Below is a small trained network, with its code and all its weights. Each question gives an input and a class and asks what happens when units are switched off, that is, made to give their printed mean instead of their output.

import numpy as np


def w(rows, s, z=0):
    codes = np.array(rows[::2]) - 128.0
    scale = np.full(codes.shape[1], s)
    scale[-1] = z or s
    return codes * scale


def f(y):
    return np.maximum(y, 0)


def log_softmax(a):
    a = a - a.max(-1, keepdims=True)
    return a - np.log(np.exp(a).sum(-1, keepdims=True))


def net(x, mask):
    res = np.array(x, float).reshape(1, 6) / 4 @ E
    y = f(res @ A[0][:, :-1].T + A[0][:, -1])
    res = res + np.where(mask, y, B[0][:, -1]) @ B[0][:, :-1]
    return log_softmax(res[-1] @ U[:, :-1].T + U[:, -1])


A, B = {}, {}
E = w([
[48,123,222,152,61,175],'x0',
[89,193,111,222,122,60],'x1',
[131,78,145,200,248,150],'x2',
[129,128,128,129,126,129],'x3',
[119,128,134,119,138,121],'x4',
[133,129,126,132,124,131],'x5',
],0.014)
A[0] = w([
[157,72,160,13,120,216,136],'N0',
[167,37,168,57,104,152,210],'N1',
[200,202,57,90,163,91,161],'N2',
[164,41,94,133,161,165,104],'N3',
[195,150,184,177,143,53,27],'N4',
[147,102,192,217,177,134,6],'N5',
[40,205,116,123,94,126,153],'N6',
[137,95,140,72,126,175,187],'N7',
[74,81,217,158,101,197,1],'N8',
[73,64,114,188,160,133,17],'N9',
[57,91,102,192,189,175,44],'N10',
[172,127,140,152,108,136,86],'N11',
[154,160,128,142,127,165,94],'N12',
[163,58,182,23,94,199,48],'N13',
[220,57,106,98,199,156,167],'N14',
[71,102,207,156,91,188,136],'N15',
[151,91,202,241,223,152,86],'N16',
[187,124,139,83,72,81,67],'N17',
[41,254,175,144,17,124,110],'N18',
[52,239,162,163,73,128,83],'N19',
[169,66,92,117,197,161,147],'N20',
[188,56,90,128,209,124,128],'N21',
[137,88,113,55,223,139,151],'N22',
[149,104,78,144,109,94,151],'N23',
[159,48,100,91,245,199,150],'N24',
[136,73,141,61,119,174,206],'N25',
[163,163,20,96,166,84,181],'N26',
[146,96,59,7,20,55,15],'N27',
[48,183,58,237,148,35,36],'N28',
[92,158,136,116,119,126,53],'N29',
[101,154,93,183,141,80,195],'N30',
[88,189,144,129,94,96,86],'N31',
[143,71,71,110,122,152,42],'N32',
[124,23,157,218,183,118,135],'N33',
[182,172,22,103,138,34,36],'N34',
[120,58,178,93,103,186,125],'N35',
[62,61,202,153,93,177,193],'N36',
[127,203,92,36,61,118,177],'N37',
],0.0097,0.01)
B[0] = w([
[170,182,101,108,172,102,214],'N0',
[113,154,154,151,161,167,213],'N1',
[143,205,104,122,174,142,203],'N2',
[91,100,140,157,107,124,166],'N3',
[69,154,148,173,186,184,140],'N4',
[203,159,57,63,92,75,162],'N5',
[125,83,123,136,86,113,200],'N6',
[99,136,138,146,173,144,187],'N7',
[53,251,171,219,242,217,175],'N8',
[196,155,98,73,104,93,150],'N9',
[170,174,87,78,122,106,166],'N10',
[121,142,118,129,112,148,128],'N11',
[133,135,144,126,126,129,128],'N12',
[218,162,46,44,78,49,191],'N13',
[67,71,184,132,95,134,207],'N14',
[181,167,95,108,126,105,208],'N15',
[142,185,106,119,164,135,208],'N16',
[97,153,136,142,157,157,160],'N17',
[120,66,164,133,54,114,251],'N18',
[107,95,155,133,77,121,209],'N19',
[103,95,173,167,89,136,186],'N20',
[79,105,164,153,98,147,190],'N21',
[103,110,164,153,78,127,188],'N22',
[116,141,138,120,140,133,158],'N23',
[106,83,151,142,101,139,211],'N24',
[95,149,146,176,160,180,202],'N25',
[131,168,113,145,185,135,210],'N26',
[74,190,145,154,203,175,203],'N27',
[111,227,107,143,178,144,203],'N28',
[114,103,140,121,114,129,136],'N29',
[156,126,112,103,70,108,196],'N30',
[133,91,140,117,88,133,169],'N31',
[99,120,145,141,109,134,141],'N32',
[107,166,139,158,182,157,200],'N33',
[201,140,77,67,112,67,183],'N34',
[136,172,95,112,142,145,179],'N35',
[179,134,95,78,101,68,223],'N36',
[154,188,109,99,150,99,230],'N37',
],0.012,0.018)
U = w([
[102,148,119,181,183,165,4],'0',
[181,136,96,99,106,84,216],'1',
[93,4,149,173,65,132,216],'2',
],0.025,0.0027)

Each question gives the input, the list of numbers given to net, and the class t.
The units are the neurons (one row each of A and B). Each row of codes is followed by its name. A weight is (code - 128) times the scale printed after its matrix; where a second scale follows, it is the last column's (A, B and U).
mask holds one flag per neuron, in row order. A switched-off neuron (its flag False) gives its mean, the last column of its row in B, instead of its output. The means were averaged over made-up inputs and are rounded, as every weight is.
A unit's drop is (log p(t) with every unit on - log p(t) with that unit switched off) / (log p(t) with every unit on - log p(t) with every unit switched off).
The circuit of an input: a set's keep is (log p(t) with only the set's units on - log p(t) with every unit switched off) / (log p(t) with every unit on - log p(t) with every unit switched off). Starting from the 12 units with the biggest drops (on a tie, the unit counted first), units are removed one at a time, each time the one whose removal leaves the highest keep (on an exact tie, the one counted first), for as long as the keep stays at least 0.8.
circuit, biggest first: the units of the circuit, biggest drop first
top k neurons: the k neurons with the biggest drops, biggest first
drop of u: that unit's drop, to one decimal
input [7,4,1,-8,-3,6], class 1: circuit, biggest first => N36
input [7,7,0,-6,6,0], class 2: top 2 neurons => N18, N19
input [8,2,5,-4,2,3], class 1: top 2 neurons => N36, N5
input [-1,-4,0,-5,4,4], class 0: top 3 neurons => N18, N0, N19
input [-8,0,0,-3,8,1], class 0: top 4 neurons => N2, N26, N13, N36
input [8,2,1,-2,-4,-2], class 1: top 2 neurons => N15, N36
input [1,2,6,-6,-6,2], class 1: top 2 neurons => N5, N8
input [-6,-6,1,-2,-2,-6], class 2: top 2 neurons => N14, N24
input [6,-5,0,0,2,2], class 1: top 3 neurons => N13, N36, N27
input [5,-3,-1,6,-1,-3], class 1: top 2 neurons => N13, N36
input [-5,0,-7,-7,2,2], class 0: top 3 neurons => N27, N13, N36
input [6,2,7,-4,8,6], class 1: top 2 neurons => N5, N36
input [-3,0,-3,0,-1,-3], class 0: top 2 neurons => N13, N36
input [-4,-5,-8,-7,-4,-6], class 0: circuit, biggest first => N27
input [7,1,-7,6,-6,-8], class 2: drop of N19 => 0.3
input [-8,-7,-7,6,-6,1], class 0: drop of N27 => 0.2
input [-2,-1,2,6,-8,3], class 2: drop of N28 => 0.1
input [5,2,-5,8,7,-4], class 2: drop of N10 => 0.0
